Each row, then the group of its hidden value
[ 169   71   74  388  -89  189  -58  -63   62  -44  160 -269  116  234
   26 -105  206 -147  257 -243  208  571  107  -26   72   -3  257  124
  -16  -35 -117  444   28 -147  108 -147 -403   75  -16  135 -304 -102
  288  -79   62   87   84 -148] : <69>
[ 170  -52 -149  290   -5 -274  158  232   -4  -73 -162  131  119  109
    7  -41   94 -131 -288  421  281  417   70  -51  -79  -54  -16   56
  457  166   35 -318  -67  264 -563 -109  485 -132 -181  140   96  -98
  -28  140  259 -125 -262  -37] : <69>
[ 165    0 -238  359   98 -292   95  185  -46  -74  -98  154  215  148
   13    8  135 -266 -272  215  255  351   48   33 -122  -59   30   45
  347  176 -125 -154  -59  256 -495 -111  268 -211 -120   65  -27  -38
   12   92   88  -74 -227   25] : <74>
[ 514  296  -16  265 -174   77 -252 -206  124 -248  -61 -295  -36  248
    6  214  143  137  -41 -373 -188   70  270   34 -241  101  320  207
  388  -22  207 -208  114 -338  122  256 -462 -177   -2  306 -220 -339
  513  374  234   47  -90  -34] : <64>
[-148  233 -245   93 -146  118    1   33 -452   -5 -324  159  -99  -50
  -55 -174  253   92  169 -157 -207   56  259 -139  165  -10   63   90
   60 -105  399   -6  331  -36 -102  178  -21  566  213  151  -24   58
  -58 -310   73  279  -57 -783] : <76>
[-153   20 -127  160  -87  113   59   16 -320   60 -287  235 -107 -212
  -17 -315  254   72  128 -192 -102   90  258 -142  197  -54   46   50
  -27  -51  402   94  418  -27 -283  106   -5  512  265   77  125  168
 -204 -321   99  182   -2 -721] : <76>
[ 157  -38 -212  314   27 -351  160  201  -19 -106 -169  232  118   74
   27  -40  138 -239 -317  384  310  356   56  -37  -90  -22  -39   57
  515  136   28 -341   -5  263 -624  -85  448  -82 -180  129   52  -29
  -79  109  258  -72 -264 -125] : <76>
[-161  -25   -1 -371    1  -34  127  -50  -18  -97  187  197 -410   12
 -175  364   39  -83 -124  142  152 -286  -67   22 -254   -4 -253 -313
   39 -176  -77 -117   68 -226 -238  611 -275 -144 -197  -36  -57  -41
  116   -4  133 -412  354  111] : <63>
[ 574  129  167  461 -232  131 -170 -203  377 -235   72 -379   16  309
  136   61  195   63   35 -325   54  334  285    1 -105   68  380  362
  430  -84  155  -19   39 -434  106   10 -503 -247  -90  298 -227 -315
  543  368  273   79 -128   50] : <64>
[-354  115 -133 -332 -103   37  144 -127 -402  -73  219  134 -179 -275
  133  237  -83   85   71   54  130 -403 -237  114  277   75  -10   27
 -297 -135   61   35 -103 -165   57    2   93  -79 -127   -5  -12    7
 -255 -249 -145 -109  392  165] : <68>
[-152   58    3 -367   35 -108  136 -148  -44 -174  185  232 -349 -117
  -68  379   14 -192 -168  109  145 -383 -122   26 -276   48 -175 -312
   93 -202  -85 -130   56 -246 -212  563 -298 -146 -211   16  -87  -39
   49  -38  197 -351  386   88] : <76>
[-139    4   84 -368   15    0  173 -143    4 -160  189  158 -386  -90
  -82  362    5 -159 -152  149  136 -277 -101   -4 -328   11 -170 -347
   47 -181  -71 -102   14 -265 -204  561 -307 -215 -225   20  -45 -109
  129  -14  265 -446  396  150] : <69>
[-536  -50  -12 -198  -29  139  246   48  -60  125  106  477 -187  -85
   -1   16   61 -117   13 -100   59 -312  137  -70  -78 -414 -266 -196
 -502 -377 -192  607  135 -274 -176  291 -533 -174  184 -133   25  206
   23 -559 -390 -119  108  204] : <76>
[ 287  183 -197  226    7 -197  -12  467   33    8  -89  -18   51  208
 -120  535  -73  372 -136   68  179  127  149   60  147  -80  111 -192
  259  182 -155 -124 -153  350 -465  497  465 -185  -17  -52 -169 -149
  140  202  108  -58   17  222] : <69>
[-395   22 -378 -311   -9   57   71 -196 -588  -65   85  387 -306 -440
  -67  186   14   41   24 -135   15 -435 -192  153  128  118 -157 -179
 -481    4  191  -78  241   13 -231  132   84   68   99  -31    1  153
 -386 -261 -157 -201  393  -55] : <74>
[-181  156 -251   20 -135  157  -40   93 -493   87 -312  101 -125   49
 -162 -227  270  181  193 -128 -244   70  260 -113  182  -28  -11  112
    8  -46  401  -27  342  -27  -60  193  -14  575  210   90   61   76
  -54 -264  -35  199  -50 -772] : <63>
[ 499  243  -24  272 -215  113 -256 -184  169 -233  -59 -255  -87  277
  -47  188  158  187  -22 -368 -167  112  319   19 -236   66  249  200
  338  -55  229 -187  175 -339   70  265 -480 -162   34  316 -229 -311
  533  367  194   34 -145  -15] : <69>
[-367   38 -375 -296    3   54   56 -211 -570  -78   96  357 -281 -395
  -67  196   19    9   10 -147   -1 -421 -187  162   75  113 -140 -166
 -462    7  159  -73  220  -10 -195  125   27   19   85  -25  -20  126
 -330 -233 -168 -208  373  -16] : <74>
[-345   30 -333 -291  -27  140   83 -220 -564  -74   75  307 -300 -455
  -58  201  -30   65   14 -138  -22 -343 -196  135   34   91 -110 -231
 -535   64  194  -64  192   21 -206  100   85  -38  107   13   19   47
 -304 -219  -71 -284  406   46] : <64>
[ 172  -46 -146  291   54 -360  161  199   -3  -90 -138  176  135   39
   65  -21  108 -199 -314  371  312  294   33  -19  -34   -5   18   71
  520  151   15 -326  -53  237 -586  -74  463 -108 -202   90   94  -33
 -114  130  264  -84 -190  -86] : <74>
[ 163  148 -220  521   35  226 -147 -136 -202  -64  130 -240  261  288
  -58 -112  277 -365  256 -419  101  712   47   78 -106   25  282   65
 -223  148 -232  500   62   40  131 -312 -490    3   93  132 -453 -112
  342 -106  -91   78   31 -153] : <64>
[ 590   96  166  507 -204  103 -176 -201  383 -227   86 -376   35  308
  177   52  230   60   38 -373   73  282  294   34  -24   92  421  433
  461  -82  164  -21   39 -458   90   -1 -496 -249  -95  238 -209 -266
  500  380  233  123 -117   28] : <68>
[ 188   85   90  371  -71  171  -87 -119   55  -44  163 -279  137  156
   37 -118  173 -150  234 -306  174  521   83  -13   32    9  287  104
  -47    0 -112  450   59 -157  132 -163 -440   62   16  155 -272 -109
  255  -63   72   66  125 -125] : <64>
[-133   52 -116  130  -17  123   39  -20 -406   57 -301  155  -69 -236
    4 -297  253   66  117 -232 -187   17  226 -109  189   -4  132   60
   -7   13  408   46  367  -36 -208  125   -6  492  249   37  175  138
 -219 -287  118  163   71 -750] : <74>
[-124   40  -54  129  -94  207   99  -17 -351   35 -305  104 -107 -214
   29 -301  225   97  121 -123 -165  131  230 -158  151  -35  127   57
   -4   -1  445   28  295  -56 -200   75   46  418  199  102  189   42
 -142 -268  219  104   36 -675] : <69>
[-399   67 -226 -348 -173   66   96  -47 -402  -22  196  206 -244 -148
  -29  190  -48  167  113   91  136 -306 -160   96  269   19 -176   16
 -371 -165   82   37   12 -108    0   22   91    9  -64   20  -49   55
 -212 -258 -275 -114  260  138] : <63>
[ 127   70   18  384  -85   92  -87  -33   96  -21  171 -125   99  212
  -21 -101  217 -167  254 -300  258  490  132  -25   99  -26  170   89
  -32  -96 -156  500  148 -128   26  -69 -461  176   51  116 -356   12
  224 -142  -30  153   68 -200] : <76>
[-118   74   99 -373   46  -35  178 -173  -36 -179  180  107 -316 -128
  -15  374  -29 -207 -178  150  106 -307 -154    1 -350   30  -86 -337
   92 -145  -99 -113  -61 -266 -133  520 -290 -249 -256   33  -30 -157
  116  -13  312 -430  436  159] : <64>
[ 246  348 -171   90   83 -553 -276  262  -27   91 -124   -6  502  118
 -231   70 -269   62 -353   45  -35  144   46   27 -341 -244   28 -159
  126  268 -403   80   22  391 -111  -18   98 -166  153  274    4 -136
   41  132 -262  -55 -271  391] : <68>
[-451   18   -4 -256  112  145  234  -11 -183   69  145  298 -158  -92
   35  191   44 -165  -22 -121  -15 -403   10   20 -125 -274 -109 -253
 -417 -236 -246  467  -38 -258  -77  395 -493 -295   58 -214   18   92
   54 -428 -259 -229  315  233] : <68>
[-168  175 -204    6 -138  153  -21   82 -467   63 -309   80 -127   32
 -132 -201  250  187  180 -102 -249   49  259 -126  178  -21   19  108
   44  -69  404  -43  309  -53  -45  211   -8  558  184  102   65   47
  -43 -255   12  200  -38 -754] : <63>
[  -2   62 -299  197   56 -223  124  212 -241  -34 -186  190  178  126
  -79  -50   89 -232 -244  344  136  376   31  -32 -189 -108  -72  -46
  218  174  -72 -168  -46  334 -432 -123  348  -90  -80  129   25  -75
  -10  -30   65 -112 -256  -63] : <69>
[ 160  122 -315  557   -8  153 -199 -100 -155  -60  107  -90  208  308
 -124 -121  320 -320  252 -473  138  657  127   83  -55   13  172   95
 -206   81 -189  473  219   52   10 -256 -508   98  170  138 -505    2
  303 -113 -198  162  -76 -212] : <76>
[-139  107   -8  111  -78  163   98  -26 -362   27 -227   15  -35 -145
  133 -273  236   54  171 -129 -140   39  186 -125  276    5  220  196
   82  -76  381   82  171 -164  -21   30  -17  424  103   54  149   47
 -140 -295  144  215   86 -682] : <68>
[-591   41  -88 -231  -28  168  309   98 -170   82  116  444 -189   28
   55  149   85 -148   44   -1   60 -353   96  -46  -10 -379 -242 -149
 -433 -422 -225  548  -37 -276 -103  324 -458 -218   67 -178  -65  151
   85 -590 -396  -69  117  196] : <76>
[ 203  130 -213  535   66  160 -188 -136 -162  -61  153 -237  275  300
  -62 -102  290 -361  239 -475  114  641   59  111  -78   46  295  103
 -175  142 -252  491   90   11  124 -277 -531    5   97   96 -452  -66
  321  -65 -143  104   36 -149] : <68>
[ 164  203 -243   64   10 -550 -282  393   14  185 -137  131  381  226
 -402  -13 -210  166 -321  127   39  217  128    3 -285 -312 -204 -159
   79  231 -355   59  174  442 -270   35  157  -45  204  239   38  -16
   11  116 -391  -83 -378  327] : <63>
[ 256  140 -278  199  -16 -238  -59  555   27   80  -78   33    7  317
 -222  528  -34  433 -116   66  206  102  173   88  199 -101   -5 -159
  263  179 -166 -147  -86  365 -495  557  465 -121   -2 -110 -171  -76
  128  218  -25  -50  -13  187] : <63>
[ 214  -49 -125  329   85 -330  165  178   -7 -100 -133  107  172   56
   93  -18  113 -233 -326  353  291  340   18   -4  -83   -1   83   78
  522  206   -5 -324 -110  232 -554 -111  446 -190 -221   80  108  -85
  -67  170  298 -121 -175  -42] : <68>
[  41   94 -294  180  117 -300  107  148 -287  -66 -188  169  209   36
  -10  -21   83 -266 -291  292  105  236  -26   12 -174  -31   15   -9
  301  218  -47 -257  -64  304 -407 -111  367  -98 -111  103   68  -71
  -89   17  110  -99 -173 -101] : <68>
[ 127  128 -331  546   -6  164 -181  -95 -171  -63  111  -72  201  332
 -138 -119  332 -366  259 -451  147  683  120   75  -85    0  147   73
 -223   59 -215  498  211   57   13 -252 -533  107  163  138 -530    2
  327 -148 -204  158  -80 -226] : <76>
[-582   21  -27 -261  -17  273  319   96 -210  105  109  326 -196   30
   59  148   71  -63   70    9  -10 -336   92  -40   10 -369 -179 -146
 -473 -364 -186  528 -108 -288  -33  323 -417 -273   49 -205    9   87
  110 -550 -358 -139  171  226] : <69>
[ 578   71   79  513 -141  106 -260 -175  290 -148   13 -289   19  162
   50   37  201  171   45 -553  -15  246  325   57  -31   73  389  267
  258   45  190   36  231 -305  -34   98 -461 -138  117  196 -174 -177
  380  351  170   89  -53  -31] : <68>
[-292  127 -257 -367  -61   17   66 -169 -511  -95   62  232 -267 -389
   14  262  -68  158  -24  -48  -45 -514 -178  125  130  121  -51  -94
 -287  -23  223 -188   93  -78  -92  180  140   -6    1   24   58   13
 -300 -154  -61 -177  377   26] : <68>
[-207   52 -113   80 -164  214   73   80 -371   83 -276  112 -135    3
  -26 -306  290  161  203  -79 -160   96  292 -151  269  -69   34  199
   22 -124  434   52  282 -130  -97   98  -14  494  168   58  135   96
  -76 -311    9  210  -64 -721] : <63>

[ -45    1  142  -15  120 -278 -207 -137  -57  132  177  -38   81  121
  196 -518  -42  -35  272   69   69   -2   45  -73  -26   24   86   77
 -127   82   43  -27  112  146 -117  321   59   33   15  133  151  273
 -234   -5    6   53 -105  -42] : Q547
[  69 -170 -112  -54   67 -146   68  113   93 -178  254 -200  -39   95
   82 -238   55  -41  154  -49   88  -83 -186  170  -95  161 -116  220
  171  262 -312 -204   -5  -33   31  113   54  331 -117   66  172  135
   12  162 -216 -206 -215   65] : Q870
[ -15   52  -74  107  -69  -36   15   19   83 -119    6   97   16  -18
  103 -116  -23   62    9  -17  -25    9 -100   10   52   37   21   30
   40   23  -39 -112   76 -117   12  100    1   54   44    9   12   -4
  -32  191  -66  -46   39   80] : Q914
[ 166  -28  111 -165  405 -309 -138  -47 -208  154  232 -106   66  131
  312 -525   18  -72  288  118  217   40  100  -62 -162   12 -119  223
  131    7  -96  -95  -23   82    5  432 -114   60 -124  157  215  365
 -142   48  -89   31 -272 -174] : Q556
[ -26  -69   29  -18   -9  137  -13   49   -3  -16  -25  -48  -45  -24
  -61  -74   44  139  -40  -71 -130  -60   23    8   68    1  129   45
  -41  -24  -38   48   91  -57   30  -13 -140   67   21 -181 -116  -43
  -80   69   62  -44  -14   20] : Q914
[ -99  -14 -172   84 -277   82  115   62  176 -222 -183  101 -132 -115
 -147  206   31  114 -232 -130 -221   11  -98   34  111   33   65   -1
  -32   48  -28   65   59  -72   59 -266   62   43   82 -219  -75 -287
  183   75 -162  -57   80  176] : Q203
[-112   17   73   53 -162 -241 -209  -84  -77   33  171   89  192  116
  281 -446  -41  -75  216   51   73   -6 -153  -39   70  142   46    1
 -261   97  172  -71  232  150 -104  212  192   52  148  120   25   90
 -119   84   57   46   56  115] : Q870
[ 246  -72 -245  183  -23  137  204  305  132 -255  -26    4  -82 -120
  -70  234   -9  110 -120 -106  -20  -38 -140  154    4   87 -268    9
  404   74 -229 -196  -90 -305  161 -185 -153  167  -75 -158 -181 -295
  370  278 -201 -304 -106   85] : Q715
[ 224   17  -28 -192  255  147  147  257 -171 -100  108   -2  -46  116
  239  -58  -85  -37   72   51  196  -60  -51  227  -82   56  -98  105
  275 -106  -95 -104 -120  -31  -44  142  -83   -7  -82  -43  -16   50
  -27   42  132  -41  -27  -14] : Q547
[  24  -40   33 -179  -16  134    5  -18  -62  -63  -65 -186    3   10
   84 -140   83   13  -78    2  -66   25  118    5  -10  -56   58   61
   59  -68   -8   85   36   32   67  -63 -176  104   30 -251 -118  -34
  -39   39   56   86  -71 -111] : Q547
[ 100  -35   14   -2  189 -142 -125   -3   13  111   53  -73  -63   -9
  -54 -305  -12   51  135    6  -38  -23  119  -38  -13  -41   66  113
   49   38  -82   95  -25   26   50  183  -81   59   44   -1   57  178
 -103   12  -60    7 -200  -64] : Q715
[ 125  -29   79 -134  139 -171  -18  -11 -184  -91    8 -220 -119  141
  211 -209 -104 -167   15  -18  109   20  116   46 -259 -141  -51  231
  344   25  -79 -150 -143  -19  -47  125 -245  195  -93 -138   44   20
  111   84  -30   -7 -195 -216] : Q214
[ 220   -2   -3   -5  338   61   19  248  -69  104  126  148  -60   30
   14  -81  -95  116  180   46   83  -91    3  123   46   92  -50  -17
  104  -50  -50   23  -68    8  -77  170    8 -159  -76   50   -3  114
  -80  -73   72  -93  -78   66] : Q214
[ 136   13  -85 -148  138  169  136  214  -90 -111  -13   23 -114   11
   63   19  -34   46  -60  -26   36  -51  -34  159  -18    5   16  140
  177 -125 -102   10  -87  -85   60   60 -112    9   18 -122  -38  -28
   -9   83   74  -11    8   23] : Q547
[ -47   19  -50   97  -73  278   -9   61  108   69 -220  189  -63 -228
 -281  133   90  342 -194  -77 -327   -7  107 -112  268  -27  180 -141
 -203 -155   99  279  133  -84  120 -186 -100 -195  124 -261 -235 -190
  -28    8   28   31   88  109] : Q214
[ -43   14   -1  158  -60 -145  -95  -17  -10   36  -53  217    7  -39
   35  -57  -17   93   15  -31  -86   33  -51 -111   87   58   17  -11
 -101   17   77  -11  130  -22  -34   55   20  -61   27  -19  -21  -66
   55   47 -102  -46   18  110] : Q556
[ -12   37   -8  -30  159   10 -135  -92  185  206  -58   89  -36 -104
 -197 -239   91  199  107   85 -213   25  206 -119  212  -12  238  -75
 -223  -35   16  387   73  174   20   97  105 -179  115    2   81  284
 -345 -208  -39  179 -101   34] : Q214
[ -48    1   16  105   66  -56 -106 -105  121  137   25  146  137 -112
   10 -213  159  237   96   67 -131   77   62 -204  194   99  -12 -130
 -214   12   40   86  221   33   36   69   48 -139  -47   37   24  116
 -137    9 -170    6  -65   63] : Q556
[  11   99  -68 -134  116 -191  -14   14 -167   -1   20  159  -31  -24
  197 -249    6   25  -26    3   68   67  -29  -66  -37  -21  -13  236
  -48 -140   30   17    9  -19  141  254  -16  -79   92   53  163   58
   23  174 -110  120   15   13] : Q120
[ 257 -172  -76  118  164 -112 -192  120  151  117  110 -217  -78   -1
 -251 -294  -16   -3  271  -16  -69 -134   49   83   34   56   83  134
  192  204 -271  145  -67    6  100  172  -87  321  144   11  -56  271
 -145  -17  -26 -133 -361   -8] : Q914
[ -62 -144 -169  155 -228   91   50   36  387 -185 -102  -76 -149  -79
 -328  139   79  119  -65 -117 -302  -68  -78   86  152   89  158  -23
   27  255 -223  105   63  -34    2 -240   87  238   39 -174  -44  -50
  -32  -32 -185 -149 -101  180] : Q870
[  26   53  -70 -613 -106  290  134 -193  -90 -236 -345 -416  -24  -40
  204  -80  285 -134 -400   96 -132  236  358  -52  -91 -257   81  168
  200 -266    9  349  -84  153  288 -272 -299  146  132 -527 -101  -42
  -17  -14  -11  478 -116 -348] : Q214
[  20   -9  -58    8 -165  251  128  144   39 -238 -138   19 -108   42
   16  212  -73    5 -141  -65  -95  -57  -81  173   38    9   98  -25
  176   -4  -29  -48  -10  -88  -98 -167  -74   94   18 -258 -186 -189
   31   32  119  -57   90   83] : Q870
[ -86   24  -96  334 -272   13  -37   -7  301 -110 -117  195  -10  -73
 -131   85  -51  122   -4  -48 -216  -13 -112  -10  211   86  119 -184
  -63  147   18    0  146  -66 -105 -114  138   21   95  -52 -105 -108
  -24   27  -78 -106   77  218] : Q914
[ -11   39  -84  252  -41  187   71  179  165  -28 -126  320 -129 -132
 -229  240  -86  281  -81  -94 -207  -73  -66   39  216   57  114 -161
  -64  -33   25   60   63 -140  -71 -113   44 -198   21 -104 -135 -191
   16   -1    6 -143  137  232] : Q203
[ 159  -55   97 -136  206   57   31  169 -254  -41  103 -124  -60  139
  204 -149 -101  -46   65  -27  147  -84   10  142 -152  -24  -40  165
  245  -64  -65 -159  -74  -68  -56  153 -243  105  -95 -124  -79   -8
   17  101  160  -90  -78 -105] : Q547
[-128  -64   33  -28  -16   69   13  -47   72  -29  -36  -45  -71  -51
  -87  -90   91  184  -73  -83 -180  -17   52  -53   63  -16  145   48
 -120   12  -53   54  118  -31   17  -42  -82   26  -46 -161    5  -29
  -88   49  -67  -30  -16   21] : Q547
[-107  237 -173  167  -59 -181  -48   71  -38   38 -160  594 -132 -176
  -53   -8 -121  195 -132  -87 -120   32 -146 -123  174  -20  184  131
 -275 -218  169  134   70 -134  125  241  132 -309  305  114  113  -93
   28  189  -79  113  273  273] : Q120
[  44   55   31 -160   37  358  270  178 -188 -231  -94   47  -43   27
  255  212  -28   98 -237  -36   47   15   -5  125  -54  -40 -100  -30
  213 -219   50 -187  -18 -163  -57 -154 -233 -116 -189 -303 -181 -313
  155  142  124  -47  159  -44] : Q203
[ -71   71   70  -90  -97  -20  -42 -149  -13  -58  -70  -25   81   50
  227 -196   19  -38  -17   82  -29  108  102  -66   17  -38   35  -79
  -44  -26  149   36   95  136  -92  -38   25  -45   14 -128  -21  -11
  -55  -35    3  158   14  -68] : Q715
[ -21  -68  122 -175   14   49  -67  -27 -100  -15   -1 -169  -54  135
   86 -196  -19  -64   48   -3  -35  -50   79   66  -41  -36  183   97
   11   11    3   70   30  125 -113   49  -93  125   21 -179  -47   87
 -173  -89  161   71  -65  -69] : Q914
[  42  -15    1    8   49  -56  -67   75  -58   49   -4   93  -66   -1
  -18 -101  -48   56   37  -25  -49  -30    9    4   43   26   50   41
  -43   -8   42   85   22   49  -20   50    7  -46   54  -66  -27  -20
   17  -28    3   -8  -39   60] : Q214
[ 136  -43   72 -444  152  144  116  121 -359 -113   16 -212  -39  142
  323 -103   29 -124  -99   28  153   22   93  132 -185  -49 -104  189
  210 -166   18  -11  -97   98   23  -29 -218   52  -93 -283  -74  -89
  110    4  128  106  -75 -182] : Q214
[  74    4    5 -165   81 -298  -52  -98    1 -148  130 -230  -37  243
  314 -409  -93 -306  218   96  178   25   -7  130 -212  -23   31  237
  279  180 -159 -131 -107  141 -137  284   57  294   -6   94  255  337
 -173   -2  -59   84 -206 -119] : Q870
[ 137  -79   -5  123  141   73  -96  223   17  136  133  111   -7    0
 -123 -134  -59  148  214  -12  -32 -156  -75  100  159  157   74  -38
  -63   39  -47   82   65    5  -38  135   36  -19   72   30 -118   94
 -148  -38  132 -144  -55  160] : Q914
[-182   22  -54 -113 -154  221  118  -38  142 -178 -155   33 -108  -34
  -55   74   80  131 -189  -54 -222    2   -4   38  116  -26  253   11
 -107  -38  -24  116   92   -4  -30 -126   21   -7   33 -212    8  -40
 -177   -3    5   99  123   91] : Q870
[  58 -102  128   17  238 -170 -106  105 -121  126  170   -4 -127  119
  -16 -236 -140   33  212  -54   46 -128   10   67  -74   35   58  118
    4   98  -46  -48  -21   65 -165  202  -18   10  -98   29   78  103
  -53  -73   36 -143 -135   20] : Q715
[-196 -159  -15   20 -163 -171 -136 -173  169   25  -54 -162  -96 -112
 -265 -223  165  144  -72 -138 -304    6   88 -164   69  -23  177  126
 -251  173  -70  199  156   73  133 -114   -8  179   78 -173   56  -30
   12   26 -261   -8 -166   24] : Q715
[  75   40   49  -32  155    2   40  114  -86  -50   48   76  -94  129
  152  -75 -161  -25   99   14   89  -57  -29  137  -56    6   53   56
  148  -21  -23 -100  -59    0 -185  164  -15  -39  -67   -7   41   66
  -95  -28  110  -42   16   20] : Q547
[ 214  -74 -130   93  247 -103   48  293  -40  -18   54   85 -262  -37
 -172   31 -128   94   32 -140    7 -127  -80  129  -73   13  -38  249
  255   37 -231  -62 -167 -195   87  154 -131   81  -20   -3   48  -26
  162  134 -117 -231 -151   81] : Q214
[  75  -39   25    9   88  108  -10  125  -84   47  -22   58  -41  -50
  -36  -21    1  156  -30  -45  -73  -40   48   -7   60   11    1  -10
    4  -75   32   47   39  -52   30  -24 -139  -68  -19 -161 -147 -111
   56   40   41  -63  -31   17] : Q214
[ -34  -19  -10  168 -144  -77  -19   -8   99 -105  -84   45  -79    1
  -28   26  -82   28  -37  -68 -113    3  -16   -1   16   -3   23  -50
   63  120   18  -63   39  -29 -110 -112    5   53  -19 -130  -61 -160
  130   20  -98 -100  -23   59] : Q715
[ 111 -155    4  158   77  -24 -154  128  121  115  100  -51  -67   23
 -229 -164  -48   81  231  -43 -108 -157  -19   83  110  112  132    4
   -2  180 -133  105   41   40  -60   85   14  152   69  -14  -87  143
 -153  -89   52 -165 -184  107] : Q914
[ 110   42   -1   51  286 -157  -61  118  -75  119  153  155  -42    1
   63 -288  -98  111  181    6   87  -55  -19    8   -1   29   -6  112
    8  -40  -40  -47  -16  -59    6  329   -9 -103    1  153  119  155
  -85  105  -24  -61  -60   42] : Q715
[  76  114   -6 -170   25  135  167  163 -206 -203   -1  117   -1  134
  385   24 -123  -91  -53   49  181   15 -102  180  -69   31  -76   31
  179 -153   83 -160  -44   -9 -126   47  -11  -85  -43  -96  -44 -119
   53   66  155   44  156   23] : Q547
[  61    1   -2   66   27   17   35  123  -74  -59  -57  131  -93    6
   38   84  -88   64  -52  -58  -29  -19  -28   35   -3    8  -29   11
  109  -27   23  -71  -10  -76  -67  -23  -85  -50  -58 -127  -83 -156
  139   42  -10  -98   11   52] : Q120
[  8  -5  28  38 107 -81 -14  74 -73  26  32 146 -79  11  35 -70 -61 103
  33 -45 -15 -26 -22  -9   7  29   4  52 -21  -6  16 -45  32 -23 -66  95
 -17 -89 -68 -22  39 -33  40  29 -51 -78 -10  65] : Q120
